Below is a small trained network, with its code and all its weights. Each question gives an input and a class and asks what happens when units are switched off, that is, made to give their printed mean instead of their output.

import numpy as np


def w(rows, s, z=0):
    codes = np.array(rows[::2]) - 128.0
    scale = np.full(codes.shape[1], s)
    scale[-1] = z or s
    return codes * scale


def norm(h):
    return h / np.sqrt((h * h).mean(-1, keepdims=True) + 1e-5)


def f(y):
    return y / 2 * (1 + np.tanh(0.7978845608 * (y + 0.044715 * y**3)))


def log_softmax(a):
    a = a - a.max(-1, keepdims=True)
    return a - np.log(np.exp(a).sum(-1, keepdims=True))


def net(x, mask):
    res = np.array(x, float).reshape(1, 7) / 4 @ E
    u = 0
    for l in range(2):
        y = f(norm(res) @ A[l][:, :-1].T + A[l][:, -1])
        res = res + np.where(mask[u : u + 5], y, B[l][:, -1]) @ B[l][:, :-1]
        u += 5
    return log_softmax(norm(res)[-1] @ U[:, :-1].T + U[:, -1])


A, B = {}, {}
E = w([
[126,127,130,134,122,121,134,125,132,125,125,131],'x0',
[187,165,94,65,67,118,117,196,209,144,183,155],'x1',
[137,121,132,129,125,116,132,126,128,125,122,126],'x2',
[38,63,135,195,90,100,233,206,123,76,213,17],'x3',
[128,133,130,132,133,123,127,125,126,128,139,130],'x4',
[135,135,129,132,121,129,138,128,122,117,120,132],'x5',
[97,222,68,122,213,46,30,149,147,2,99,48],'x6',
],0.0031)
A[0] = w([
[159,107,128,106,99,149,124,72,110,176,92,221,34],'L0N0',
[171,198,113,82,195,108,10,86,154,95,41,155,6],'L0N1',
[91,143,124,112,143,145,107,155,139,108,146,95,120],'L0N2',
[220,156,105,54,109,116,72,162,216,144,152,164,20],'L0N3',
[190,122,160,83,134,191,90,46,111,231,87,252,124],'L0N4',
],0.0036,0.0015)
B[0] = w([
[122,198,134,132,170,121,130,172,123,37,137,70,175],'L0N0',
[158,73,41,135,104,125,105,65,77,185,216,252,231],'L0N1',
[133,144,154,116,137,112,150,130,101,116,51,173,140],'L0N2',
[77,120,88,122,13,66,94,147,148,149,92,114,189],'L0N3',
[100,193,167,140,210,135,151,196,131,34,77,23,254],'L0N4',
],0.0043,0.0049)
A[1] = w([
[54,160,92,139,143,39,98,145,154,46,94,37,10],'L1N0',
[119,166,130,148,255,111,98,86,61,81,96,111,204],'L1N1',
[136,133,138,103,53,114,147,209,230,122,188,91,149],'L1N2',
[80,77,175,188,144,142,192,109,57,130,132,110,183],'L1N3',
[179,237,81,64,157,133,105,224,202,45,155,113,94],'L1N4',
],0.0041,0.0012)
B[1] = w([
[175,200,216,104,156,192,130,165,125,164,21,112,230],'L1N0',
[130,148,135,154,161,137,254,108,74,55,209,149,255],'L1N1',
[172,133,171,83,199,147,161,111,145,135,190,190,217],'L1N2',
[128,103,67,132,78,150,27,87,139,138,63,108,206],'L1N3',
[78,52,167,141,61,78,79,169,203,222,71,57,244],'L1N4',
],0.0049,0.0046)
U = w([
[112,182,172,173,206,171,192,127,59,64,64,65,194],'0',
[131,151,201,86,120,99,125,218,226,193,90,75,254],'1',
[136,147,61,149,195,91,131,44,55,92,189,220,96],'2',
[143,153,40,88,67,51,50,123,142,180,124,190,50],'3',
[85,18,99,181,61,176,114,63,110,161,101,87,80],'4',
[162,80,132,93,102,155,207,138,157,162,254,194,10],'5',
],0.0084,0.00085)

Each question gives the input, the list of numbers given to net, and the class t.
The units are the neurons (one row each of A and B). Each row of codes is followed by its name. A weight is (code - 128) times the scale printed after its matrix; where a second scale follows, it is the last column's (A, B and U).
mask holds one flag per neuron, layer by layer. A switched-off neuron (its flag False) gives its mean, the last column of its row in B, instead of its output. The means were averaged over made-up inputs and are rounded, as every weight is.
A unit's drop is (log p(t) with every unit on - log p(t) with that unit switched off) / (log p(t) with every unit on - log p(t) with every unit switched off).
The circuit of an input: a set's keep is (log p(t) with only the set's units on - log p(t) with every unit switched off) / (log p(t) with every unit on - log p(t) with every unit switched off). Starting from all 10 units, units are removed one at a time, each time the one whose removal leaves the highest keep (on an exact tie, the one counted first), for as long as the keep stays at least 0.8.
circuit, biggest first: the units of the circuit, biggest drop first
top k neurons: the k neurons with the biggest drops, biggest first
top k neurons in layer l: the k neurons of layer l with the biggest drops, biggest first
drop when u is switched off: that unit's drop, to one decimal
input [-1,3,-8,-7,-5,-8,-5], class 1: top neuron in layer 0 : L0N4
input [1,-2,-6,8,0,5,-4], class 4: top 2 neurons : L1N3, L1N1
input [7,-6,4,0,-7,-6,8], class 2: top 2 neurons : L0N4, L0N1
input [-7,-6,1,0,-7,-7,-6], class 0: top 3 neurons in layer 0 : L0N4, L0N1, L0N0
input [-1,-2,-1,6,1,5,-2], class 4: top 2 neurons : L0N4, L1N3
input [1,1,-7,6,5,-4,8], class 1: top 3 neurons : L1N4, L0N4, L0N1
input [-1,-6,4,0,-8,2,8], class 2: top 4 neurons in layer 0 : L0N4, L0N1, L0N0, L0N3
input [7,4,1,-6,5,7,-7], class 1: circuit, biggest first : L1N4, L0N4
input [-6,2,2,4,4,1,0], class 5: top 4 neurons : L0N4, L0N0, L1N2, L1N4
input [2,4,-4,-1,-6,-5,6], class 3: top 2 neurons : L0N1, L0N4
input [2,-6,-6,1,1,3,-2], class 4: top 2 neurons in layer 1 : L1N3, L1N0
input [-2,2,-1,6,2,6,4], class 1: top 3 neurons : L1N4, L0N4, L1N1
input [-5,1,0,0,-5,5,-5], class 1: top 3 neurons : L1N4, L1N1, L0N1
input [7,-2,-8,-6,3,4,3], class 2: top neuron in layer 0 : L0N1
input [-3,0,6,-2,3,-5,4], class 2: top 3 neurons : L1N4, L0N1, L1N3
input [-5,-4,-7,1,-4,-5,-1], class 4: top 3 neurons : L0N4, L1N3, L0N0
input [6,-1,-7,-5,8,3,5], class 2: top 2 neurons : L0N1, L1N4
input [8,4,1,-8,-8,-7,-6], class 1: top 2 neurons : L0N4, L1N4
input [-5,5,1,1,-2,7,0], class 5: top 3 neurons : L0N4, L1N2, L0N0
input [-6,-1,0,2,-7,-6,-8], class 4: circuit, biggest first : L1N3
input [-6,-1,2,2,6,-4,-7], class 4: top 3 neurons in layer 1 : L1N3, L1N1, L1N0
input [-7,3,-6,-7,4,-4,0], class 1: top 2 neurons in layer 1 : L1N4, L1N3
input [-2,6,-4,3,-6,5,-1], class 5: top 2 neurons in layer 1 : L1N2, L1N0
input [-7,0,-4,-3,7,-7,0], class 0: top 2 neurons in layer 1 : L1N1, L1N3
input [5,-3,5,-8,-6,-6,5], class 2: drop when L0N1 is switched off : 2.0
